Below are the code and all the weights of a small trained network. Each question names an input and a class and asks about switching units off, where a switched-off unit gives its printed mean instead of its output.

import numpy as np


def w(rows, s, z=0):
    codes = np.array(rows[::2]) - 128.0
    scale = np.full(codes.shape[1], s)
    scale[-1] = z or s
    return codes * scale


def norm(h):
    return h / np.sqrt((h * h).mean(-1, keepdims=True) + 1e-5)


def f(y):
    return y / 2 * (1 + np.tanh(0.7978845608 * (y + 0.044715 * y**3)))


def log_softmax(a):
    a = a - a.max(-1, keepdims=True)
    return a - np.log(np.exp(a).sum(-1, keepdims=True))


def net(x, mask):
    res = np.array(x, float).reshape(1, 7) / 4 @ E
    u = 0
    for l in range(2):
        y = f(norm(res) @ A[l][:, :-1].T + A[l][:, -1])
        res = res + np.where(mask[u : u + 5], y, B[l][:, -1]) @ B[l][:, :-1]
        u += 5
    return log_softmax(norm(res)[-1] @ U[:, :-1].T + U[:, -1])


A, B = {}, {}
E = w([
[130,130,113],'x0',
[21,108,47],'x1',
[74,127,79],'x2',
[174,142,167],'x3',
[236,254,9],'x4',
[135,119,153],'x5',
[162,126,147],'x6',
],0.0064)
A[0] = w([
[120,184,106,61],'0.n1',
[2,88,247,7],'0.n2',
[76,125,150,45],'0.n3',
[202,169,6,136],'0.n4',
[10,149,153,58],'0.n5',
],0.0092,0.002)
B[0] = w([
[203,100,53,137],'0.n1',
[164,109,11,255],'0.n2',
[184,137,89,135],'0.n3',
[152,133,75,251],'0.n4',
[95,144,164,175],'0.n5',
],0.011,0.0057)
A[1] = w([
[154,144,22,201],'1.n1',
[106,98,113,3],'1.n2',
[41,124,66,228],'1.n3',
[115,5,139,37],'1.n4',
[141,188,106,8],'1.n5',
],0.012,0.0032)
B[1] = w([
[17,186,253,249],'1.n1',
[153,253,48,125],'1.n2',
[232,163,183,202],'1.n3',
[43,44,52,159],'1.n4',
[203,61,61,133],'1.n5',
],0.0064,0.011)
U = w([
[80,153,216,255],'0',
[149,103,2,1],'1',
],0.008,0.00063)

Each question gives the input, the list of numbers given to net, and the class t.
The units are the neurons (one row each of A and B). Each row of codes is followed by its name. A weight is (code - 128) times the scale printed after its matrix; where a second scale follows, it is the last column's (A, B and U).
mask holds one flag per neuron, layer by layer. A switched-off neuron (its flag False) gives its mean, the last column of its row in B, instead of its output. The means were averaged over made-up inputs and are rounded, as every weight is.
A unit's drop is (log p(t) with every unit on - log p(t) with that unit switched off) / (log p(t) with every unit on - log p(t) with every unit switched off).
The circuit of an input: a set's keep is (log p(t) with only the set's units on - log p(t) with every unit switched off) / (log p(t) with every unit on - log p(t) with every unit switched off). Starting from all 10 units, units are removed one at a time, each time the one whose removal leaves the highest keep (on an exact tie, the one counted first), for as long as the keep stays at least 0.8.
circuit, biggest first: the units of the circuit, biggest drop first
unit that matters most: the unit with the biggest drop
top k neurons: the k neurons with the biggest drops, biggest first
k most important neurons of layer l: the k neurons of layer l with the biggest drops, biggest first
drop when u is switched off: that unit's drop, to one decimal
input [4,-2,-3,-5,3,-1,-8], class 0: top 3 neurons : 1.n1, 0.n2, 1.n4
input [-3,6,5,-6,5,-7,-6], class 0: circuit, biggest first : 1.n1, 0.n2
input [-1,1,-3,-2,3,2,2], class 0: unit that matters most : 1.n1
input [4,6,2,7,-5,4,7], class 1: 2 most important neurons of layer 1 : 1.n4, 1.n2
input [2,4,-3,-1,3,-8,0], class 0: 2 most important neurons of layer 0 : 0.n2, 0.n3
input [-4,-3,5,-4,-7,-8,-1], class 1: top 2 neurons : 0.n2, 1.n4
input [-2,-3,-4,1,-5,3,-5], class 1: 2 most important neurons of layer 0 : 0.n2, 0.n4
input [-5,4,0,8,-5,-8,1], class 1: top 2 neurons : 1.n4, 1.n2
input [2,2,5,-4,5,-2,-5], class 0: top 3 neurons : 1.n1, 0.n2, 1.n4
input [-1,1,-4,3,-8,-2,-4], class 1: drop when 0.n2 is switched off : 0.3
input [8,7,-5,2,-8,2,-7], class 1: drop when 0.n2 is switched off : 0.5
input [4,4,0,3,0,-7,1], class 0: drop when 0.n5 is switched off : 0.0
